Below are the code and all the weights of a small trained network. Each question names an input and a class and asks about switching units off, where a switched-off unit gives its printed mean instead of its output.

import numpy as np


def w(rows, s, z=0):
    codes = np.array(rows[::2]) - 128.0
    scale = np.full(codes.shape[1], s)
    scale[-1] = z or s
    return codes * scale


def norm(h):
    return h / np.sqrt((h * h).mean(-1, keepdims=True) + 1e-5)


def f(y):
    return y / 2 * (1 + np.tanh(0.7978845608 * (y + 0.044715 * y**3)))


def log_softmax(a):
    a = a - a.max(-1, keepdims=True)
    return a - np.log(np.exp(a).sum(-1, keepdims=True))


def net(x, mask):
    res = np.array(x, float).reshape(1, 8) / 4 @ E
    u = 0
    for l in range(2):
        y = f(norm(res) @ A[l][:, :-1].T + A[l][:, -1])
        res = res + np.where(mask[u : u + 7], y, B[l][:, -1]) @ B[l][:, :-1]
        u += 7
    return log_softmax(norm(res)[-1] @ U[:, :-1].T + U[:, -1])


A, B = {}, {}
E = w([
[101,142,79,83,141,119,217,124,150,120,102],'x0',
[184,165,159,145,149,84,182,196,176,123,125],'x1',
[100,76,99,74,73,169,157,37,108,133,91],'x2',
[130,138,86,122,224,131,151,86,186,153,180],'x3',
[113,207,139,125,161,141,123,100,130,157,135],'x4',
[199,118,50,102,190,82,70,157,167,123,79],'x5',
[57,231,65,91,179,84,169,179,72,111,8],'x6',
[98,166,144,51,106,66,154,77,184,2,168],'x7',
],0.0064)
A[0] = w([
[174,135,224,218,98,164,96,206,116,117,206,126],'0.n0',
[120,239,172,138,213,140,150,161,195,144,160,122],'0.n1',
[93,96,64,158,142,49,223,178,149,139,91,57],'0.n2',
[63,102,138,133,103,167,97,1,180,146,182,173],'0.n3',
[110,138,142,56,177,71,114,77,203,65,152,1],'0.n4',
[187,110,86,44,171,201,94,110,145,122,144,142],'0.n5',
[131,181,146,149,102,43,175,182,44,226,155,134],'0.n6',
],0.0063,0.0032)
B[0] = w([
[121,127,95,84,52,132,76,136,149,149,132,255],'0.n0',
[93,161,170,169,115,136,141,73,173,96,92,225],'0.n1',
[181,105,192,178,127,170,135,113,149,61,116,163],'0.n2',
[104,132,160,117,129,176,87,130,86,137,200,244],'0.n3',
[10,150,100,167,130,122,168,160,146,147,124,180],'0.n4',
[154,141,127,129,111,132,82,151,120,62,116,181],'0.n5',
[84,135,103,131,169,186,133,63,151,78,124,189],'0.n6',
],0.011,0.0051)
A[1] = w([
[139,58,153,82,48,147,217,74,77,76,183,162],'1.n0',
[112,162,181,133,98,93,96,150,139,126,68,206],'1.n1',
[107,141,112,216,206,117,53,171,141,173,65,68],'1.n2',
[72,179,127,113,206,70,254,138,198,68,142,66],'1.n3',
[139,124,161,138,232,185,215,161,81,206,51,4],'1.n4',
[189,172,156,118,170,83,135,76,208,136,225,196],'1.n5',
[118,131,112,137,110,134,214,188,177,155,80,191],'1.n6',
],0.0081,0.0022)
B[1] = w([
[122,169,103,92,146,222,2,23,143,108,161,214],'1.n0',
[144,16,102,111,220,170,12,72,122,141,119,182],'1.n1',
[127,167,131,143,10,192,122,79,235,112,231,196],'1.n2',
[230,195,138,222,135,106,229,131,112,63,65,254],'1.n3',
[247,229,207,198,109,126,215,90,47,145,20,172],'1.n4',
[76,173,48,108,84,209,37,57,59,66,131,201],'1.n5',
[199,168,119,178,7,185,113,33,87,89,212,168],'1.n6',
],0.0082,0.0066)
U = w([
[119,49,122,85,181,63,134,120,101,98,86,88],'0',
[110,114,182,88,177,87,211,228,136,203,146,2],'1',
[85,128,119,99,88,208,41,71,139,128,174,173],'2',
[92,115,161,124,141,145,165,123,48,212,83,91],'3',
[114,81,156,117,156,61,180,176,147,148,144,61],'4',
[184,41,135,130,114,85,119,249,194,180,161,130],'5',
[155,194,139,187,117,146,223,85,131,81,70,163],'6',
[42,147,102,89,210,85,177,169,119,96,162,101],'7',
],0.015,0.0096)

Each question gives the input, the list of numbers given to net, and the class t.
The units are the neurons (one row each of A and B). Each row of codes is followed by its name. A weight is (code - 128) times the scale printed after its matrix; where a second scale follows, it is the last column's (A, B and U).
mask holds one flag per neuron, layer by layer. A switched-off neuron (its flag False) gives its mean, the last column of its row in B, instead of its output. The means were averaged over made-up inputs and are rounded, as every weight is.
A unit's drop is (log p(t) with every unit on - log p(t) with that unit switched off) / (log p(t) with every unit on - log p(t) with every unit switched off).
The circuit of an input: a set's keep is (log p(t) with only the set's units on - log p(t) with every unit switched off) / (log p(t) with every unit on - log p(t) with every unit switched off). Starting from the 12 units with the biggest drops (on a tie, the unit counted first), units are removed one at a time, each time the one whose removal leaves the highest keep (on an exact tie, the one counted first), for as long as the keep stays at least 0.8.
circuit, biggest first: the units of the circuit, biggest drop first
unit that matters most: the unit with the biggest drop
k most important neurons: the k neurons with the biggest drops, biggest first
top k neurons in layer l: the k neurons of layer l with the biggest drops, biggest first
drop when u is switched off: that unit's drop, to one decimal
input [-3,-7,0,5,-4,2,5,-8], class 6: circuit, biggest first -> 1.n4, 0.n0
input [8,-5,-7,6,5,3,-2,6], class 6: unit that matters most -> 1.n3
input [1,-5,1,3,2,6,6,-3], class 6: top 3 neurons in layer 1 -> 1.n4, 1.n0, 1.n5
input [-8,-4,-4,5,4,3,7,0], class 6: circuit, biggest first -> 0.n0, 0.n3
input [1,7,5,1,-5,7,-5,0], class 5: top 2 neurons in layer 0 -> 0.n5, 0.n1
input [0,-3,7,8,2,-2,0,-7], class 3: top 2 neurons in layer 1 -> 1.n2, 1.n5
input [-1,8,0,-4,-8,6,0,-6], class 5: top 2 neurons in layer 0 -> 0.n1, 0.n4
input [3,7,6,5,-3,3,-5,7], class 6: 2 most important neurons -> 1.n3, 0.n4
input [2,-4,6,8,-1,1,2,3], class 7: 3 most important neurons -> 0.n4, 0.n3, 0.n0
input [0,-7,5,2,2,4,8,7], class 7: 3 most important neurons -> 1.n4, 0.n1, 1.n2
input [4,-5,6,4,-1,6,0,-8], class 6: circuit, biggest first -> 0.n0, 1.n4
input [-7,0,-5,6,7,5,-1,7], class 6: 2 most important neurons -> 1.n3, 0.n4
input [-6,0,7,6,2,-6,6,-6], class 3: top 2 neurons in layer 1 -> 1.n3, 1.n6
input [7,0,8,-6,-8,-8,4,8], class 2: unit that matters most -> 1.n0
input [-7,-1,-4,3,1,6,0,7], class 6: drop when 1.n3 is switched off -> 1.0
input [-2,-4,-5,4,5,-3,3,4], class 6: drop when 1.n3 is switched off -> 0.2
input [4,-5,-6,0,-8,8,0,-2], class 5: drop when 1.n0 is switched off -> 0.1
